Below are the code and all the weights of a small trained network. Each question names an input and a class and asks about switching units off, where a switched-off unit gives its printed mean instead of its output.

import numpy as np


def w(rows, s, z=0):
    codes = np.array(rows[::2]) - 128.0
    scale = np.full(codes.shape[1], s)
    scale[-1] = z or s
    return codes * scale


def f(y):
    return y / 2 * (1 + np.tanh(0.7978845608 * (y + 0.044715 * y**3)))


def log_softmax(a):
    a = a - a.max(-1, keepdims=True)
    return a - np.log(np.exp(a).sum(-1, keepdims=True))


def net(x, mask):
    res = np.array(x, float).reshape(1, 6) / 4 @ E
    y = f(res @ A[0][:, :-1].T + A[0][:, -1])
    res = res + np.where(mask, y, B[0][:, -1]) @ B[0][:, :-1]
    return log_softmax(res[-1] @ U[:, :-1].T + U[:, -1])


A, B = {}, {}
E = w([
[254,69,144,92],'x0',
[157,177,16,75],'x1',
[127,126,130,126],'x2',
[122,127,134,120],'x3',
[125,128,128,126],'x4',
[97,7,50,124],'x5',
],0.0076)
A[0] = w([
[162,75,156,62,177],'n1',
[128,124,215,139,129],'n2',
[123,90,100,141,71],'n3',
[130,160,91,78,77],'n4',
[46,103,181,170,153],'n5',
[100,66,217,125,118],'n6',
[53,160,121,153,78],'n7',
[110,139,96,21,104],'n8',
[123,71,75,167,85],'n9',
[151,180,63,75,106],'n10',
[190,217,134,208,144],'n11',
[30,206,34,188,112],'n12',
[124,106,14,19,170],'n13',
[152,151,93,77,194],'n14',
[145,155,79,107,74],'n15',
[170,207,165,100,119],'n16',
[178,70,136,58,139],'n17',
[102,68,181,185,126],'n18',
[159,175,146,160,155],'n19',
[112,66,80,172,87],'n20',
[58,176,86,150,134],'n21',
[159,171,53,123,82],'n22',
[117,8,40,187,85],'n23',
[140,53,205,147,157],'n24',
[240,144,152,25,137],'n25',
[108,78,181,181,85],'n26',
[117,140,61,51,103],'n27',
[181,100,143,104,72],'n28',
[133,128,124,128,254],'n29',
[223,126,128,134,135],'n30',
[154,201,219,112,92],'n31',
[87,30,136,24,155],'n32',
[179,177,136,183,70],'n33',
[157,66,145,64,92],'n34',
[123,85,88,166,117],'n35',
[106,120,154,176,68],'n36',
],0.011,0.0084)
B[0] = w([
[134,90,130,172,200],'n1',
[147,133,70,106,169],'n2',
[97,114,198,51,128],'n3',
[176,145,156,88,137],'n4',
[161,143,123,157,190],'n5',
[224,153,56,109,175],'n6',
[137,58,235,101,155],'n7',
[160,150,119,109,155],'n8',
[97,110,127,97,155],'n9',
[168,204,115,105,176],'n10',
[50,107,82,98,188],'n11',
[165,77,199,159,228],'n12',
[135,146,122,160,255],'n13',
[154,167,107,162,201],'n14',
[174,139,158,79,136],'n15',
[34,53,81,82,181],'n16',
[105,139,181,156,192],'n17',
[203,221,84,121,173],'n18',
[57,134,86,112,165],'n19',
[62,74,108,36,158],'n20',
[171,96,189,164,189],'n21',
[188,133,126,70,156],'n22',
[88,92,142,91,215],'n23',
[142,149,110,138,200],'n24',
[127,85,151,161,224],'n25',
[216,207,149,68,151],'n26',
[207,123,107,99,172],'n27',
[164,105,254,81,141],'n28',
[102,171,39,199,232],'n29',
[124,82,194,180,184],'n30',
[83,97,97,73,183],'n31',
[47,130,62,117,202],'n32',
[120,82,168,46,133],'n33',
[124,99,192,124,156],'n34',
[88,85,108,98,152],'n35',
[169,137,184,72,124],'n36',
],0.0077,0.0088)
U = w([
[53,117,80,32,97],'0',
[130,160,66,229,253],'1',
[254,202,83,89,58],'2',
[157,103,241,212,61],'3',
[111,158,51,253,150],'4',
],0.0089,0.0066)

Each question gives the input, the list of numbers given to net, and the class t.
The units are the neurons (one row each of A and B). Each row of codes is followed by its name. A weight is (code - 128) times the scale printed after its matrix; where a second scale follows, it is the last column's (A, B and U).
mask holds one flag per neuron, in row order. A switched-off neuron (its flag False) gives its mean, the last column of its row in B, instead of its output. The means were averaged over made-up inputs and are rounded, as every weight is.
A unit's drop is (log p(t) with every unit on - log p(t) with that unit switched off) / (log p(t) with every unit on - log p(t) with every unit switched off).
The circuit of an input: a set's keep is (log p(t) with only the set's units on - log p(t) with every unit switched off) / (log p(t) with every unit on - log p(t) with every unit switched off). Starting from the 12 units with the biggest drops (on a tie, the unit counted first), units are removed one at a time, each time the one whose removal leaves the highest keep (on an exact tie, the one counted first), for as long as the keep stays at least 0.8.
units of the circuit, in order: the units of the circuit, biggest drop first
k most important neurons: the k neurons with the biggest drops, biggest first
drop of u: that unit's drop, to one decimal
input [5,-3,0,6,6,6], class 0: units of the circuit, in order -> (n23)
input [8,-2,-3,4,-7,-1], class 3: 2 most important neurons -> (n28; n30)
input [-4,-8,-1,-7,8,5], class 2: units of the circuit, in order -> (n26; n18; n6)
input [5,-3,5,2,-2,-5], class 0: units of the circuit, in order -> (n31; n16)
input [-5,7,5,-1,6,-5], class 2: units of the circuit, in order -> (n10; n22)
input [-8,-1,-2,2,-5,7], class 3: units of the circuit, in order -> (n12; n7)
input [-5,-5,2,6,-7,-6], class 0: units of the circuit, in order -> (n31; n11)
input [-6,-3,6,-2,-2,0], class 3: units of the circuit, in order -> (n7; n12)
input [8,5,-6,-1,8,-6], class 3: 2 most important neurons -> (n30; n25)
input [6,3,3,-4,-1,-4], class 3: 3 most important neurons -> (n30; n25; n32)
input [8,4,6,4,3,-4], class 3: units of the circuit, in order -> (n30; n25)
input [-5,0,4,3,7,-3], class 3: units of the circuit, in order -> (n12; n7)
input [7,-1,6,7,8,8], class 0: 3 most important neurons -> (n32; n23; n20)
input [-7,-6,3,-5,-6,5], class 3: units of the circuit, in order -> (n7)
input [-4,-6,0,-6,8,6], class 0: 2 most important neurons -> (n20; n23)
input [-3,-7,-1,2,4,0], class 2: drop of n6 -> 0.1
input [2,-8,-7,0,-1,-7], class 2: drop of n18 -> 0.3
input [7,-2,-6,-1,-2,-1], class 3: drop of n28 -> 0.3
input [1,-5,-1,0,7,0], class 2: drop of n18 -> 0.2
input [6,6,-2,8,-3,-8], class 0: units of the circuit, in order -> (n16)
